Below are the code and all the weights of a small trained network. Each question names an input and a target symbol and asks about switching units off, where a switched-off unit gives its printed mean instead of its output.

import numpy as np


def w(rows, s, z=0):
    codes = np.array(rows[::2]) - 128.0
    scale = np.full(codes.shape[1], s)
    scale[-1] = z or s
    return codes * scale


def norm(h):
    return h / np.sqrt((h * h).mean(-1, keepdims=True) + 1e-5)


def f(y):
    return y / 2 * (1 + np.tanh(0.7978845608 * (y + 0.044715 * y**3)))


def softmax(a):
    e = np.exp(a - a.max(-1, keepdims=True))
    return e / e.sum(-1, keepdims=True)


def log_softmax(a):
    a = a - a.max(-1, keepdims=True)
    return a - np.log(np.exp(a).sum(-1, keepdims=True))


def net(x, mask):
    ids = ['αβγδεζηλξπστψ'.index(c) for c in x.split()]
    T = len(ids)
    res = E[ids] + P[:T]
    r = norm(res)
    for j in range(3):
        rows = slice(2 * j, 2 * j + 2)
        q, k, v = (r @ M[0][rows].T for M in (Q, K, V))
        z = softmax(np.where(np.tri(T) > 0, q @ k.T / 2**0.5, -1e9)) @ v
        o = O[0][rows]
        res = res + np.where(mask[j], z, o[:, -1]) @ o[:, :-1]
    y = f(norm(res) @ A[0][:, :-1].T + A[0][:, -1])
    res = res + np.where(mask[3:7], y, B[0][:, -1]) @ B[0][:, :-1]
    return log_softmax(norm(res)[-1] @ U[:, :-1].T + U[:, -1])


Q, K, V, O, A, B = {}, {}, {}, {}, {}, {}
E = w([
[87,155,152,79,2,218],'α',
[78,171,132,102,92,168],'β',
[155,175,189,61,136,77],'γ',
[71,134,157,92,69,204],'δ',
[113,122,165,119,185,156],'ε',
[125,135,142,118,113,196],'ζ',
[129,140,158,140,117,152],'η',
[154,190,108,134,72,154],'λ',
[108,142,135,154,139,169],'ξ',
[86,130,76,114,123,243],'π',
[161,67,92,97,87,125],'σ',
[154,202,8,156,189,99],'τ',
[106,115,179,194,34,82],'ψ',
],0.0092)
P = w([
[39,125,73,48,1,161],'0',
[136,187,174,165,116,227],'1',
[70,118,89,79,82,128],'2',
[171,156,181,180,170,217],'3',
[96,105,97,96,128,108],'4',
[215,146,182,199,151,204],'5',
[79,110,99,87,118,121],'6',
],0.0059)
Q[0] = w([
[146,70,121,149,115,157],'h1',
[248,184,185,236,136,209],'h1',
[174,196,153,158,133,220],'h2',
[186,121,126,128,107,115],'h2',
[38,97,86,53,92,84],'h3',
[134,95,51,99,105,79],'h3',
],0.012)
K[0] = w([
[72,135,159,191,200,50],'h1',
[236,75,121,213,143,19],'h1',
[171,59,63,166,181,210],'h2',
[179,120,80,186,80,107],'h2',
[107,203,230,2,120,56],'h3',
[144,209,169,128,85,80],'h3',
],0.0088)
V[0] = w([
[142,26,65,101,113,175],'h1',
[179,190,30,68,230,142],'h1',
[102,81,162,247,107,153],'h2',
[174,192,235,168,92,108],'h2',
[64,86,54,214,161,193],'h3',
[168,181,192,3,169,137],'h3',
],0.0063)
O[0] = w([
[199,91,117,111,175,191,254],'h1',
[72,133,54,55,37,254,11],'h1',
[108,111,121,152,32,119,129],'h2',
[161,160,166,64,58,122,85],'h2',
[75,109,82,242,101,118,150],'h3',
[159,162,223,86,217,53,152],'h3',
],0.0072,0.0031)
A[0] = w([
[134,97,2,33,163,105,75],'n1',
[163,158,124,151,134,222,255],'n2',
[125,139,110,126,204,93,91],'n3',
[113,20,97,30,115,57,32],'n4',
],0.0067,0.0021)
B[0] = w([
[126,163,110,116,83,69,182],'n1',
[170,113,151,114,119,125,254],'n2',
[130,139,89,121,74,135,131],'n3',
[106,3,78,102,132,93,166],'n4',
],0.013,0.0044)
U = w([
[96,98,154,207,2,112,34],'α',
[222,73,133,129,178,200,106],'β',
[146,181,80,153,122,95,169],'γ',
[99,125,114,124,223,133,190],'δ',
[187,207,124,96,39,105,115],'ε',
[47,47,196,119,157,157,97],'ζ',
[145,147,173,36,184,70,163],'η',
[111,136,33,97,95,226,81],'λ',
[73,112,93,241,160,185,80],'ξ',
[152,140,155,224,181,39,112],'π',
[92,100,192,79,63,149,45],'σ',
[33,195,119,93,133,131,252],'τ',
[123,40,64,99,108,74,223],'ψ',
],0.011,0.0031)

Each question gives the input, a string of symbols that net reads in full, and the target symbol t.
The units are the heads (2 rows each of Q, K, V and O) and the neurons (one row each of A and B). Each row of codes is followed by its name. A weight is (code - 128) times the scale printed after its matrix; where a second scale follows, it is the last column's (O, A, B and U).
mask holds one flag per unit, heads first, then neurons. A switched-off unit (its flag False) gives its mean, the last column of its rows in O or B, instead of its output. The means were averaged over made-up inputs and are rounded, as every weight is.
A unit's drop is (log p(t) with every unit on - log p(t) with that unit switched off) / (log p(t) with every unit on - log p(t) with every unit switched off).
The circuit of an input: a set's keep is (log p(t) with only the set's units on - log p(t) with every unit switched off) / (log p(t) with every unit on - log p(t) with every unit switched off). Starting from all 7 units, units are removed one at a time, each time the one whose removal leaves the highest keep (on an exact tie, the one counted first), for as long as the keep stays at least 0.8.
circuit, biggest first: the units of the circuit, biggest drop first
top k neurons: the k neurons with the biggest drops, biggest first
heads that matter: for each layer, one digit per head in row order, 1 if its drop is at least 0.15 and else 0, layers parted by /
input ξ σ β, target τ: heads that matter	000
input β σ β τ β σ, target λ: heads that matter	100
input γ α β, target η: heads that matter	001
input η σ γ ξ ζ, target η: circuit, biggest first	h3
input β σ σ σ β, target τ: circuit, biggest first	n4; n2
input β ξ δ σ β π η, target π: circuit, biggest first	h1; n2
input σ π ξ ε, target ξ: heads that matter	001
input ε σ τ β, target λ: heads that matter	100
input ζ σ δ α, target β: top 2 neurons	n1; n2
input π β ζ, target β: circuit, biggest first	n4; h2
input λ β δ, target ζ: circuit, biggest first	n1; h1
input π ξ η λ, target α: heads that matter	101
input δ γ σ, target η: heads that matter	001
input σ ξ β η, target α: circuit, biggest first	h2; h3
input ε σ β η ψ λ, target π: circuit, biggest first	h1
input σ λ ζ, target β: heads that matter	000
input σ σ δ, target ζ: heads that matter	000
input σ ξ β γ β π, target ξ: top 2 neurons	n1; n3
input δ π η π, target ξ: heads that matter	011
input γ δ π π λ, target η: circuit, biggest first	h3
input ξ λ γ λ, target ε: top 2 neurons	n4; n2
